Each row has a name. Each piece below is followed by the name of the row it came from, unless a question asks for something else. Each question is about the rows just above it.

[-3.31  0.64  1.05  0.87  0.46 -4.87 -0.12 -0.29]  k_592
[-3.31 -3.30  1.05  0.88  0.46 -1.33 -0.12 -0.29]  k_965
[-3.30  0.64 -3.81 -1.79 -0.01  0.92  1.06  0.69]  k_470
Go on from [1.05 0.88] to the end of its row. | [ 0.46 -1.33 -0.12 -0.29]
The rest of the row after [-3.31  0.64]: | [ 1.05  0.87  0.46 -4.87 -0.12 -0.29]
What comes right after [-3.81] in the named rows? | [-1.79]
Move every entry of [-3.30  1.05  0.88] by -1 step of 0.01. | [-3.31  1.04  0.87]
Move every entry of [ 0.64 -3.81 -1.79 -0.01] by +1 step of 0.01. | [ 0.65 -3.80 -1.78  0.00]
[-3.31  0.64] with -1 step of 0.01 on every entry: | [-3.32  0.63]

[-4.95  4.98  0.56  0.91  6.83  6.01 -2.34 -5.84]  k_402
[ 8.53 -4.28 -8.67 -2.38  3.70  2.35 -2.84 -5.64]  k_846
[ 8.52 -4.28 -5.65 -2.85 -2.40  1.64  4.62 -0.11]  k_353
The rest of the row after [ 8.53 -4.28 -8.67 -2.38  3.70]: | [ 2.35 -2.84 -5.64]
Right after [-5.65] comes | [-2.85]
The rest of the row after [ 8.53 -4.28]: | [-8.67 -2.38  3.70  2.35 -2.84 -5.64]
The rest of the row after [-8.67 -2.38  3.70]: | [ 2.35 -2.84 -5.64]

[ 0.78  2.45  1.05  2.55 -1.74  1.87 -1.67 -4.83 -0.63 -0.32  2.98  2.31
  4.03 -0.80 -1.76  5.61  0.59 -7.39 -1.12  0.08 -0.98  6.15  1.61 -1.71
  1.82 -1.92 -4.24  0.74 -5.61 -2.83 -1.41 -0.49 -0.30 -5.54  3.46  0.29
 -1.10  6.99  0.03  3.38 -0.46  1.40] -> k_237
[ 3.01 -2.24  2.44  4.80 -0.63 -1.75  2.05 -0.20  0.44  5.83  4.32 -1.96
  4.27  0.07 -0.06  2.11  0.31 -4.27  1.98 -1.71  0.12  3.27 -2.73  1.40
  0.00 -0.05  3.82  1.76  0.84 -8.67  3.58 -2.95 -4.13  0.06 -1.54 -0.11
  2.73  7.81  3.86  2.30 -0.79  1.28] -> k_387
[-5.04  3.94  1.17  1.70 -3.26  4.33  0.24  1.76 -2.71 -0.14 -1.90  3.12
 -5.49  2.33 -1.24  0.35 -3.65  3.24 -2.76  1.71 -1.74 -4.86  5.83 -1.71
  1.81  0.10 -3.66 -0.38  1.84  2.97  0.23  3.15 -2.05 -0.16  4.31 -5.60
  0.55 -2.08 -3.29  3.05 -4.84 -1.48] -> k_39
[-2.11  2.95  4.43 -1.98 -2.62  4.40  2.10 -0.17 -3.69 -4.35  5.68 -0.34
  1.33  0.05  0.82  6.46 -1.09 -4.41 -1.50 -0.84 -1.34  3.27  4.89  0.42
 -1.33 -1.78 -6.48 -2.73 -0.66 -0.47 -0.18  3.09  4.45 -2.44  3.94  0.05
  0.03  1.23  1.25  5.23 -1.64 -0.48] -> k_553
[-0.10 -0.60  0.90 -2.06  1.41 -6.98  0.02  1.38  3.52  6.56 -0.41 -6.86
  0.56 -0.11 -0.55  0.35  3.58 -3.58 -0.01  0.32 -0.39  0.36 -5.24  4.23
 -1.88  3.91  3.47  3.39 -1.37 -3.60 -2.59 -2.89 -2.01  3.67 -3.54 -0.41
 -3.57  2.68  3.07 -2.20  2.49 -3.88] -> k_31
[ 2.20 -6.19 -2.96 -3.12  6.43 -1.30 -3.92 -0.23 -0.03 -3.78 -4.26  3.08
 -1.45 -2.09  0.66 -3.59  0.13  4.41  3.06  0.30  2.49 -1.96 -2.55 -0.73
  0.09 -3.84 -0.91 -1.22  0.22  4.70  0.96 -2.71 -0.69  3.90 -5.24  0.98
 -1.04 -4.66  0.88 -6.61  1.67  1.42] -> k_984
[ 1.97 -3.13 -1.62 -3.72  8.61 -5.82 -2.81  0.22  3.21 -2.20 -3.64 -1.50
 -1.23  0.48  0.89 -2.03  4.43  3.55  3.45 -1.65  1.66  0.63 -2.06  0.86
 -1.06 -4.08  1.48 -0.43  2.41  5.40  1.12 -2.90 -0.41  1.93 -5.70  0.27
  1.84 -3.93 -0.38 -4.23  3.21  0.58] -> k_659
[ 0.23  1.84  3.94  3.24 -0.14  3.12 -2.08  1.81  3.15 -3.65 -0.16 -1.90
  5.83  4.33 -1.33 -2.71 -4.84  1.71 -0.38  2.33 -5.60  1.17 -3.26  0.10
  1.70  2.97 -1.48 -4.86 -5.49 -3.29  3.05 -3.66 -1.24  4.31  0.55 -2.76
  1.76 -5.04  0.24 -1.71 -2.06  0.35] -> k_612
[-5.04 -1.74  1.76  1.84 -2.71 -3.66  0.55  3.24  3.05  4.31  2.33 -0.14
  0.23  0.35  2.97 -5.60  0.10  0.24 -3.29  3.15  1.70 -2.76 -1.90 -1.48
  4.33  1.81 -3.26  3.12 -3.65  5.83  3.94 -0.38  1.71 -2.05 -1.71 -1.24
 -0.16 -2.08 -4.86 -5.49  1.17 -4.84] is which row reordered? | k_39
After [-1.71  1.81], its row goes on with | [ 0.10 -3.66 -0.38  1.84  2.97  0.23  3.15 -2.05 -0.16  4.31 -5.60  0.55
 -2.08 -3.29  3.05 -4.84 -1.48]
What comes right after [-1.75] in the named rows? | [2.05]

[ 5.97  6.36  4.15  4.95 -1.97  2.37  6.87  1.78  5.24  1.05]  k_376
[ 3.81  3.92  0.35  0.24 -8.29  3.01  3.32 -1.22  6.98 -4.54]  k_997
[-7.93 -7.70  2.86 -6.33 -7.82  6.25  1.51  7.05  3.43 -2.14]  k_953
[ 6.97  1.01  0.98 -1.39  3.91  6.38 -5.50  3.89  3.50 -6.03]  k_776
[-2.08 -0.78  7.63  6.75  1.44  3.01  3.33 -1.22  2.96 -6.83]  k_560
The entry that follows [6.98]: | [-4.54]
Go on from [ 3.01  3.33 -1.22] to the end of its row. | [ 2.96 -6.83]
After [ 1.44  3.01  3.33 -1.22], its row goes on with | [ 2.96 -6.83]
Move every entry of [1.01] by +1 step of 0.01. | [1.02]
[3.89] with -1 step of 0.01 on every entry: | [3.88]

[-0.79  1.07  2.70  2.99 -0.31]  k_406
[-3.07  1.06  2.74 -2.18  2.47]  k_125
[-2.88 -0.31  0.93 -4.61  5.73]  k_993
[ 1.66 -3.22  1.13 -0.91 -1.08]  k_416
[ 1.65 -3.22  1.13 -0.91  2.08]  k_158
[ 0.38  0.91 -0.96 -1.92  0.40]  k_519
[ 3.34 -1.44  0.82  7.33 -0.25]  k_209
[ 0.40 -0.97 -1.17  1.14  3.17]  k_218
[ 7.33 -1.44 -0.25  0.82  3.35]  k_164
[-3.07  1.06  2.74 -2.90  2.47]  k_393
[-1.01  0.73  3.27  0.33  0.95]  k_760
Go on from [ 1.65 -3.22  1.13 -0.91] to the end of its row. | [2.08]
[-3.22  1.13] with -1 step of 0.01 on every entry: | [-3.23  1.12]
Put [-1.44 -0.25  0.82  3.34  7.33] back in order: which row is it? | k_209

[ 2.39 -3.66  2.93  3.30 -1.64] = k_377
[-4.72  2.45 -4.52 -3.42  0.43] = k_286
[-2.67 -0.05 -2.18 -1.00 -0.60] = k_943
[-2.67 -0.05 -2.18  0.37 -0.60] = k_532
[ 1.10  2.89  0.13 -1.46  1.94] = k_995
[-0.61 -8.00  1.63  0.73  0.85] = k_288
[-4.97 -4.36 -2.91  0.93 -3.64] = k_591
[ 1.50  1.53  0.82 -0.42  1.22] = k_542
[-0.61 -8.00  1.63  4.98 -4.84] = k_826
[1.50 1.53 1.79 0.41 1.01] = k_439
[3.58 1.58 2.52 0.35 1.70] = k_729
[ 1.53  0.82 -0.42] with -1 step of 0.01 on every entry: | [ 1.52  0.81 -0.43]
Right after [-0.42] comes | [1.22]

[ 4.57  0.63 -0.59  1.58 -2.50  3.59 -3.62 -6.47  0.45  4.38 -0.39 -2.24
 -2.77 -3.66 -2.25 -0.82 -0.37  3.13 -1.45  0.95  0.35 -1.96  2.22  0.58
 -1.93  8.52  1.35 -6.46  3.25  4.16 -2.54  4.08  1.93 -2.54  4.25 -1.39
 -0.97 -1.07  3.30 -0.76 -1.46  2.21 -1.13  1.08  2.28  1.47  1.18  5.38
 -2.82 -3.32  2.53  1.85] = k_733
[ 2.18  0.96  0.68  2.24 -5.63  2.07 -3.73 -0.13  0.35  0.44  3.26 -2.86
  2.14  2.42  3.52 -4.31 -1.36 -1.19  2.14  0.83  1.12  0.51  0.51  2.03
  3.19 -0.02  3.39 -4.81  5.25 -4.49  1.57  1.67  3.28 -0.10  4.54 -6.35
  2.30 -0.03  1.00  1.53 -4.48  0.87 -5.59  1.43 -2.25 -1.36  3.48 -1.83
  3.20 -4.45  3.59  4.15] = k_590
[ 0.73 -6.37  0.06 -1.97 -2.62 -3.66 -2.93 -2.31  5.96  1.64 -1.32 -2.33
 -0.78 -2.65  1.66 -1.91  0.51  2.04  0.00  2.56  0.38  2.26  2.14 -1.60
 -3.14  4.36  1.18 -3.62 -0.98  5.01 -4.27  8.51 -4.75 -5.71 -1.16 -1.89
  2.81  3.10  0.92 -2.81 -1.59  1.22  3.69 -1.46 -0.75 -1.13 -1.21  3.58
  1.60  4.52 -1.10  1.07] = k_627
[ 6.74  3.19  0.17  2.58 -1.43  3.09 -3.08 -5.95 -5.59  0.87 -5.90  0.25
 -7.50  1.12  1.27 -1.33  2.60 -4.88 -1.14 -2.87 -1.38 -3.97 -1.27 -0.48
 -3.71 -0.16  2.64 -0.57  3.02  2.39 -1.35  0.97  1.19 -0.71  1.18 -0.50
 -2.56 -2.52  3.07 -1.31 -1.03 -0.97  1.77  0.34  5.66  1.83 -0.38  0.44
 -4.69 -2.27  1.61  0.70] = k_229
[-1.61 -0.46 -3.25  0.85  2.23  1.61  3.70  2.21 -0.38 -3.95  0.15  4.70
  1.80 -0.05  0.38  1.26 -0.73 -0.62  1.77 -0.29  2.11  3.77 -4.24 -0.89
  2.85  1.01 -0.66  1.45 -1.57 -1.02  1.02 -7.64 -2.87  3.12 -3.16  2.43
 -4.84 -3.95 -1.12  0.69  5.97 -0.18  0.98 -2.95 -4.68 -0.64  0.47 -2.46
 -1.93  1.55 -4.76 -2.24] = k_730
Shift each entry of [-1.36 -1.19  2.14  0.83] by -1 times 0.01: | [-1.37 -1.20  2.13  0.82]
What comes right after [3.09] in the named rows? | [-3.08]
The entry that follows [8.51]: | [-4.75]

[-3.16 -0.99  1.43  1.66 -1.83 -0.71 -3.06 -1.39 -2.33  0.82  2.65 -1.69
  0.14  1.80 -0.52 -0.09 -1.59 -0.36 -1.21  2.96  1.05  2.25  0.89  0.83
  5.16 -0.19  3.20  2.55 -0.08 -5.76  0.68  4.61  2.70 -3.05  1.10 -1.36
  6.28 -1.02 -0.85  1.22 -0.62 -2.35  1.42  0.71 -1.50  6.46  0.55  1.86
 -5.53  2.85 -1.86] = k_247
[ 3.60 -0.04 -2.50 -3.60  4.20  0.35  3.34  2.04  1.96 -1.22 -3.37  1.31
  0.64 -3.18 -0.52 -2.03  2.09 -0.36  2.41 -2.43 -0.58 -2.53 -0.83 -1.00
 -4.11 -1.22 -3.02 -0.50  1.28  5.78 -1.15 -4.09 -3.90  2.44  0.23  2.00
 -4.47 -1.02  0.03 -0.61 -0.62  2.50 -1.28 -0.75  1.08 -6.29 -1.52 -3.53
  6.14 -3.64  1.84] = k_94
[-1.36 -0.14  1.80  1.43 -0.26 -4.85  1.15  2.67  4.68 -1.59  2.72  0.04
  2.77 -0.10  4.51  2.81 -2.65 -0.51 -2.81  0.82  0.43  0.24  2.93 -1.70
  6.00  0.60 -1.23  2.62 -1.24 -6.26  1.05  2.44  2.11  3.80  0.29 -0.36
 -4.82  4.94 -4.09 -0.41  1.91 -2.36  1.65  2.24 -4.57  0.88  0.83 -0.28
  0.07 -4.11 -1.66] = k_173
[-3.16 -0.99  1.43  1.66 -1.83 -0.71 -3.06 -1.39 -2.33  0.82  2.65 -1.69
  0.14  1.80 -0.52 -0.09 -1.59 -0.36 -1.21  2.96  1.05  2.25  0.64  0.83
  5.16 -0.19  3.20  2.55 -0.08 -5.76  0.68  4.61  2.70 -3.05  1.10 -1.36
  6.28 -1.02 -0.85  1.22 -1.64 -2.35  1.42  0.50 -2.02  6.46  0.55  1.86
 -7.20  2.85 -1.86] = k_261
[ 2.64 -2.88 -2.50 -4.66  5.71 -0.45  2.43  1.55 -0.19 -0.93 -4.37  0.88
  1.64 -3.18 -2.49 -3.98  2.83 -1.72  4.82 -0.89  0.40 -1.93 -0.83 -0.74
 -0.14 -4.30 -1.24  2.55  2.65  4.13 -1.52 -2.85 -2.95  0.09  2.82  2.67
  0.91 -4.53 -1.30  0.49 -3.69  1.81 -0.89 -0.75 -0.47 -4.47 -2.90 -4.61
  2.81 -2.71  1.84] = k_797
[ 1.67  3.74  0.12  0.61 -1.83  1.15  2.43  0.08  3.39 -0.05 -0.36  1.31
 -1.86  0.14  2.77  2.83 -0.85  1.46 -2.41 -3.20 -1.55 -1.33 -0.34 -0.48
 -5.44  2.89 -3.02 -4.57 -1.45  4.13  0.32 -2.85 -1.07  3.22 -3.23 -0.02
 -8.05  4.82  1.80 -1.70  3.48  1.12 -1.28 -0.12  2.11 -4.47  1.93  0.78
  4.48 -1.78  0.25] = k_887
[-0.26  4.68  1.43  2.72 -4.85  1.15  0.60 -0.41  2.67  0.24  1.65  0.88
 -2.36  1.80  2.77  3.80 -1.59  1.91 -4.82 -1.66 -1.23 -0.14 -0.10  0.04
 -4.11  4.94 -1.24 -4.57 -2.81  0.83  1.05 -0.36  0.82  2.44 -4.09 -1.36
 -6.26  5.99  2.24 -1.70  4.51  0.43 -0.51  0.29  2.11 -2.65  2.62  2.93
  2.81  0.07 -0.28] = k_685
[ 1.84 -2.71  2.81 -4.61 -2.90 -4.47 -0.47 -0.75 -0.89  1.81 -3.69  0.49
 -1.30 -4.53  0.91  2.67  2.82  0.09 -2.95 -2.85 -1.52  4.13  2.65  2.55
 -1.24 -4.30 -0.14 -0.74 -0.83 -1.93  0.40 -0.89  4.82 -1.72  2.83 -3.98
 -2.49 -3.18  1.64  0.88 -4.37 -0.93 -0.19  1.55  2.43 -0.45  5.71 -4.66
 -2.50 -2.88  2.64] is which row reordered? | k_797
Which row holds these entries in another order? [-6.26 -4.85 -4.82 -4.57 -4.11 -4.09 -2.81 -2.65 -2.36 -1.70 -1.66 -1.59
 -1.36 -1.24 -1.23 -0.51 -0.41 -0.36 -0.28 -0.26 -0.14 -0.10  0.04  0.07
  0.24  0.29  0.43  0.60  0.82  0.83  0.88  1.05  1.15  1.43  1.65  1.80
  1.91  2.11  2.24  2.44  2.62  2.67  2.72  2.77  2.81  2.93  3.80  4.51
  4.68  4.94  5.99] | k_685
Go on from [-0.62  2.50 -1.28] to the end of its row. | [-0.75  1.08 -6.29 -1.52 -3.53  6.14 -3.64  1.84]
The rest of the row after [-1.50  6.46  0.55  1.86 -5.53]: | [ 2.85 -1.86]

[ 0.01  0.00  0.00  0.00 -0.03 -0.02 -0.01 -0.01 -0.01 -0.01 -0.01  0.00
  0.03  0.01  0.01 -0.01 -0.01  0.01  0.02 -0.01 -0.03  0.00 -0.01 -0.03
  0.00] -> k_38
[ 1.14  6.96  0.66 -3.71 -0.55 -1.79  2.86 -0.37  4.88 -0.23  4.21 -1.63
  2.55  3.76  1.17  0.09  0.04  0.09 -1.07 -0.76  0.68 -0.55 -3.93  0.43
 -2.28] -> k_841
[-0.37  0.47  0.78  1.07  1.25 -0.91  1.85 -0.63 -0.04  0.79  4.21 -1.62
  2.55  3.76  1.17 -1.18  0.02 -0.93  2.18 -0.37  0.22  0.69 -0.07  0.01
  0.87] -> k_669
[-1.00  3.68  2.13 -1.70 -1.24  2.86  2.85 -0.37  5.95  4.15  1.71 -1.56
  4.86 -3.79  1.09  0.23  0.60 -0.97 -2.35  1.15  2.69  0.21 -2.70  0.37
  0.74] -> k_231
After [ 2.85 -0.37], its row goes on with | [ 5.95  4.15  1.71 -1.56  4.86 -3.79  1.09  0.23  0.60 -0.97 -2.35  1.15
  2.69  0.21 -2.70  0.37  0.74]
The rest of the row after [ 4.21 -1.63  2.55  3.76  1.17]: | [ 0.09  0.04  0.09 -1.07 -0.76  0.68 -0.55 -3.93  0.43 -2.28]

